Below is a small trained network, with its code and all its weights. Each question gives an input and a class and asks what happens when units are switched off, that is, made to give their printed mean instead of their output.

import numpy as np


def w(rows, s, z=0):
    codes = np.array(rows[::2]) - 128.0
    scale = np.full(codes.shape[1], s)
    scale[-1] = z or s
    return codes * scale


def norm(h):
    return h / np.sqrt((h * h).mean(-1, keepdims=True) + 1e-5)


def f(y):
    return np.maximum(y, 0)


def log_softmax(a):
    a = a - a.max(-1, keepdims=True)
    return a - np.log(np.exp(a).sum(-1, keepdims=True))


def net(x, mask):
    res = np.array(x, float).reshape(1, 7) / 4 @ E
    u = 0
    for l in range(2):
        y = f(norm(res) @ A[l][:, :-1].T + A[l][:, -1])
        res = res + np.where(mask[u : u + 9], y, B[l][:, -1]) @ B[l][:, :-1]
        u += 9
    return log_softmax(norm(res)[-1] @ U[:, :-1].T + U[:, -1])


A, B = {}, {}
E = w([
[124,118,119],'x0',
[153,226,194],'x1',
[135,145,137],'x2',
[132,150,141],'x3',
[56,54,250],'x4',
[252,56,174],'x5',
[128,123,127],'x6',
],0.0046)
A[0] = w([
[68,255,220,247],'L0N0',
[109,94,174,181],'L0N1',
[53,134,184,47],'L0N2',
[150,191,154,190],'L0N3',
[160,128,36,99],'L0N4',
[197,108,188,191],'L0N5',
[93,99,162,242],'L0N6',
[21,183,124,66],'L0N7',
[91,146,72,253],'L0N8',
],0.0095,0.0038)
B[0] = w([
[110,47,35,254],'L0N0',
[217,235,68,180],'L0N1',
[103,125,254,164],'L0N2',
[81,29,22,180],'L0N3',
[117,239,166,162],'L0N4',
[66,50,35,198],'L0N5',
[75,177,49,195],'L0N6',
[17,68,107,179],'L0N7',
[116,179,50,187],'L0N8',
],0.0048,0.0084)
A[1] = w([
[127,83,160,87],'L1N0',
[98,9,93,177],'L1N1',
[70,189,89,92],'L1N2',
[54,62,186,155],'L1N3',
[255,21,193,238],'L1N4',
[99,141,199,123],'L1N5',
[96,58,250,207],'L1N6',
[96,138,68,251],'L1N7',
[33,98,65,234],'L1N8',
],0.011,0.0022)
B[1] = w([
[117,176,116,135],'L1N0',
[168,113,165,228],'L1N1',
[116,90,189,171],'L1N2',
[167,227,65,166],'L1N3',
[9,140,142,164],'L1N4',
[96,160,89,130],'L1N5',
[196,169,78,142],'L1N6',
[163,104,200,210],'L1N7',
[160,128,131,250],'L1N8',
],0.011,0.013)
U = w([
[176,246,57,251],'0',
[8,94,107,94],'1',
[156,127,144,200],'2',
[153,120,139,130],'3',
[151,125,137,86],'4',
[163,115,121,2],'5',
],0.016,0.0024)

Each question gives the input, the list of numbers given to net, and the class t.
The units are the neurons (one row each of A and B). Each row of codes is followed by its name. A weight is (code - 128) times the scale printed after its matrix; where a second scale follows, it is the last column's (A, B and U).
mask holds one flag per neuron, layer by layer. A switched-off neuron (its flag False) gives its mean, the last column of its row in B, instead of its output. The means were averaged over made-up inputs and are rounded, as every weight is.
A unit's drop is (log p(t) with every unit on - log p(t) with that unit switched off) / (log p(t) with every unit on - log p(t) with every unit switched off).
The circuit of an input: a set's keep is (log p(t) with only the set's units on - log p(t) with every unit switched off) / (log p(t) with every unit on - log p(t) with every unit switched off). Starting from the 12 units with the biggest drops (on a tie, the unit counted first), units are removed one at a time, each time the one whose removal leaves the highest keep (on an exact tie, the one counted first), for as long as the keep stays at least 0.8.
circuit, biggest first: the units of the circuit, biggest drop first
k most important neurons: the k neurons with the biggest drops, biggest first
top k neurons in layer l: the k neurons of layer l with the biggest drops, biggest first
input [-1,2,-7,-7,8,8,-4], class 0: most important neuron -> [L1N6]
input [6,-8,-2,1,4,-7,7], class 5: circuit, biggest first -> [L1N4; L1N8]
input [8,-7,-6,-5,0,-7,3], class 3: circuit, biggest first -> [L1N4; L0N5]
input [5,7,6,-5,8,7,6], class 0: circuit, biggest first -> [L1N6; L1N3]
input [4,-4,4,-7,-1,-6,4], class 4: top 3 neurons in layer 1 -> [L1N4; L1N7; L1N2]
input [3,0,-8,1,-6,7,4], class 1: 3 most important neurons -> [L1N4; L0N6; L1N8]
input [0,-2,-6,-5,5,3,3], class 0: circuit, biggest first -> [L0N0; L1N3]
input [4,0,4,6,0,8,6], class 1: 2 most important neurons -> [L1N4; L0N0]
input [7,-2,8,-4,7,-4,5], class 0: circuit, biggest first -> [L1N3; L1N6]
input [-8,7,3,4,-7,-3,7], class 3: circuit, biggest first -> [L1N3; L1N2]
input [0,8,4,-4,3,-8,4], class 1: 2 most important neurons -> [L0N7; L0N0]
input [-5,7,8,0,8,-3,-6], class 0: top 2 neurons in layer 0 -> [L0N2; L0N8]
input [2,6,4,5,7,7,-5], class 0: top 4 neurons in layer 1 -> [L1N6; L1N3; L1N7; L1N2]
input [-1,-2,-6,8,4,-4,-5], class 4: circuit, biggest first -> [L1N4]
input [-5,6,6,-7,0,-7,-7], class 1: top 2 neurons in layer 0 -> [L0N7; L0N8]
input [5,-6,-7,-1,-5,7,6], class 1: top 4 neurons in layer 1 -> [L1N4; L1N8; L1N3; L1N7]
input [2,-1,-6,7,0,-5,0], class 4: 3 most important neurons -> [L1N4; L1N8; L1N7]
input [3,-8,5,-2,6,8,1], class 1: circuit, biggest first -> [L1N4; L1N7]
input [5,-6,-3,-4,-2,-5,-6], class 2: 2 most important neurons -> [L1N4; L1N7]
input [-8,5,5,-4,7,8,-7], class 1: circuit, biggest first -> [L1N4]
input [-2,0,2,6,-3,-5,-2], class 4: top 3 neurons in layer 1 -> [L1N4; L1N7; L1N8]
input [1,4,-4,-3,-5,8,-5], class 1: top 2 neurons in layer 0 -> [L0N0; L0N6]
input [-8,-3,8,-6,-2,-6,1], class 3: top 2 neurons in layer 0 -> [L0N6; L0N5]
input [-5,-2,5,2,8,-4,-2], class 0: 2 most important neurons -> [L1N3; L0N2]
input [-1,2,0,-7,7,-7,6], class 0: top 2 neurons in layer 0 -> [L0N2; L0N5]
